Here is a tiny trained network, its code and every weight. The questions are about switching its units off for an input and a class, where a switched-off unit gives its printed mean instead of its output.

import numpy as np


def w(rows, s, z=0):
    codes = np.array(rows[::2]) - 128.0
    scale = np.full(codes.shape[1], s)
    scale[-1] = z or s
    return codes * scale


def f(y):
    return y / 2 * (1 + np.tanh(0.7978845608 * (y + 0.044715 * y**3)))


def log_softmax(a):
    a = a - a.max(-1, keepdims=True)
    return a - np.log(np.exp(a).sum(-1, keepdims=True))


def net(x, mask):
    res = np.array(x, float).reshape(1, 8) / 4 @ E
    y = f(res @ A[0][:, :-1].T + A[0][:, -1])
    res = res + np.where(mask, y, B[0][:, -1]) @ B[0][:, :-1]
    return log_softmax(res[-1] @ U[:, :-1].T + U[:, -1])


A, B = {}, {}
E = w([
[129,126,126,126],'x0',
[81,62,53,142],'x1',
[127,129,126,127],'x2',
[215,109,74,174],'x3',
[131,128,124,128],'x4',
[104,255,79,170],'x5',
[166,152,72,32],'x6',
[125,131,129,127],'x7',
],0.0071)
A[0] = w([
[142,132,185,191,118],'neuron 0',
[167,136,152,142,186],'neuron 1',
[155,143,115,89,86],'neuron 2',
[254,120,97,203,63],'neuron 3',
[159,125,132,143,232],'neuron 4',
[21,73,30,160,83],'neuron 5',
[69,110,54,147,63],'neuron 6',
[100,107,156,205,71],'neuron 7',
[106,111,196,237,92],'neuron 8',
[113,79,120,118,38],'neuron 9',
[18,141,170,78,108],'neuron 10',
[151,151,83,49,73],'neuron 11',
[71,182,96,137,97],'neuron 12',
[72,106,63,116,73],'neuron 13',
[88,111,100,160,25],'neuron 14',
[157,44,167,97,54],'neuron 15',
[122,129,168,189,40],'neuron 16',
[59,123,168,218,93],'neuron 17',
[119,156,197,120,58],'neuron 18',
[176,50,196,84,74],'neuron 19',
[149,186,143,157,81],'neuron 20',
[212,102,78,187,140],'neuron 21',
[71,67,27,145,92],'neuron 22',
[107,193,93,161,61],'neuron 23',
[102,199,77,160,110],'neuron 24',
[162,116,142,140,254],'neuron 25',
[116,186,108,152,65],'neuron 26',
[131,147,86,42,89],'neuron 27',
[136,123,144,160,139],'neuron 28',
[191,173,217,133,93],'neuron 29',
[213,181,207,134,34],'neuron 30',
[159,120,145,98,35],'neuron 31',
],0.0085,0.0057)
B[0] = w([
[136,140,114,115,162],'neuron 0',
[111,152,133,125,183],'neuron 1',
[157,117,109,112,121],'neuron 2',
[136,2,190,66,179],'neuron 3',
[86,169,119,120,225],'neuron 4',
[161,178,166,110,197],'neuron 5',
[168,135,178,159,138],'neuron 6',
[167,126,92,127,150],'neuron 7',
[146,130,64,88,198],'neuron 8',
[173,141,146,191,113],'neuron 9',
[123,32,177,61,188],'neuron 10',
[175,127,79,102,144],'neuron 11',
[108,83,127,175,153],'neuron 12',
[158,135,158,121,132],'neuron 13',
[191,108,138,144,109],'neuron 14',
[135,128,114,226,167],'neuron 15',
[168,114,109,134,121],'neuron 16',
[144,117,82,74,192],'neuron 17',
[169,109,176,114,127],'neuron 18',
[115,115,86,224,192],'neuron 19',
[131,125,142,168,135],'neuron 20',
[100,82,163,81,201],'neuron 21',
[149,193,177,148,182],'neuron 22',
[130,92,118,192,144],'neuron 23',
[97,108,97,186,176],'neuron 24',
[71,184,111,129,254],'neuron 25',
[139,99,131,177,132],'neuron 26',
[149,113,75,90,147],'neuron 27',
[126,134,120,132,146],'neuron 28',
[161,165,179,130,166],'neuron 29',
[210,150,191,145,146],'neuron 30',
[180,103,120,148,106],'neuron 31',
],0.027,0.0047)
U = w([
[94,46,216,89,120],'0',
[131,88,127,255,83],'1',
[83,181,160,107,254],'2',
[197,216,237,133,71],'3',
[68,163,153,103,188],'4',
[65,176,148,101,199],'5',
[165,155,60,72,15],'6',
[47,184,160,105,108],'7',
],0.0075,0.0065)

Each question gives the input, the list of numbers given to net, and the class t.
The units are the neurons (one row each of A and B). Each row of codes is followed by its name. A weight is (code - 128) times the scale printed after its matrix; where a second scale follows, it is the last column's (A, B and U).
mask holds one flag per neuron, in row order. A switched-off neuron (its flag False) gives its mean, the last column of its row in B, instead of its output. The means were averaged over made-up inputs and are rounded, as every weight is.
A unit's drop is (log p(t) with every unit on - log p(t) with that unit switched off) / (log p(t) with every unit on - log p(t) with every unit switched off).
The circuit of an input: a set's keep is (log p(t) with only the set's units on - log p(t) with every unit switched off) / (log p(t) with every unit on - log p(t) with every unit switched off). Starting from the 12 units with the biggest drops (on a tie, the unit counted first), units are removed one at a time, each time the one whose removal leaves the highest keep (on an exact tie, the one counted first), for as long as the keep stays at least 0.8.
circuit, biggest first: the units of the circuit, biggest drop first
unit that matters most: the unit with the biggest drop
k most important neurons: the k neurons with the biggest drops, biggest first
drop of u: that unit's drop, to one decimal
input [0,-4,-3,7,-3,-5,-4,-4], class 0: circuit, biggest first -> (neuron 3)
input [3,8,-5,3,6,5,-4,-5], class 3: 2 most important neurons -> (neuron 5; neuron 22)
input [-1,4,6,7,-3,2,-4,2], class 0: 2 most important neurons -> (neuron 3; neuron 21)
input [-1,-1,-3,-6,-3,2,3,4], class 0: 2 most important neurons -> (neuron 10; neuron 25)
input [-8,-8,5,5,5,-5,1,-1], class 3: 3 most important neurons -> (neuron 30; neuron 29; neuron 10)
input [0,6,-7,2,-8,-8,-3,-3], class 1: 2 most important neurons -> (neuron 15; neuron 19)
input [2,-3,6,8,4,1,-3,2], class 0: 2 most important neurons -> (neuron 3; neuron 21)
input [1,8,5,-7,-7,7,0,6], class 3: 3 most important neurons -> (neuron 5; neuron 22; neuron 6)
input [-1,-8,-6,-7,0,0,2,3], class 3: circuit, biggest first -> (neuron 29; neuron 30)
input [6,3,6,-6,-3,7,-1,-1], class 1: 2 most important neurons -> (neuron 24; neuron 12)
input [-1,2,-1,-5,-7,6,-7,0], class 6: circuit, biggest first -> (neuron 17; neuron 8)
input [7,-8,0,7,-2,-1,-6,3], class 3: 3 most important neurons -> (neuron 30; neuron 29; neuron 10)
input [3,6,-1,3,-4,-3,0,6], class 3: circuit, biggest first -> (neuron 22; neuron 5)
input [-1,-7,7,-3,-8,-8,2,-3], class 1: circuit, biggest first -> (neuron 19)
input [-1,6,2,0,2,6,-7,0], class 6: 3 most important neurons -> (neuron 17; neuron 8; neuron 7)
input [7,2,-7,-8,-4,8,-8,5], class 0: 2 most important neurons -> (neuron 10; neuron 17)
input [1,8,-2,2,-7,-4,4,8], class 3: 2 most important neurons -> (neuron 22; neuron 5)
input [7,3,1,7,-5,5,-8,-6], class 6: 4 most important neurons -> (neuron 8; neuron 17; neuron 7; neuron 10)
input [6,8,3,3,-4,7,-5,-5], class 3: 3 most important neurons -> (neuron 5; neuron 22; neuron 6)
input [-6,-8,3,3,2,3,3,7], class 3: unit that matters most -> neuron 30
input [0,-7,7,-8,8,5,0,1], class 0: drop of neuron 10 -> 0.6
input [-8,-8,2,-1,5,-2,-1,0], class 3: drop of neuron 29 -> 0.2
input [2,7,-3,8,-2,7,4,-2], class 0: drop of neuron 21 -> 0.4
input [6,3,-6,5,-7,2,-8,3], class 6: drop of neuron 24 -> 0.0
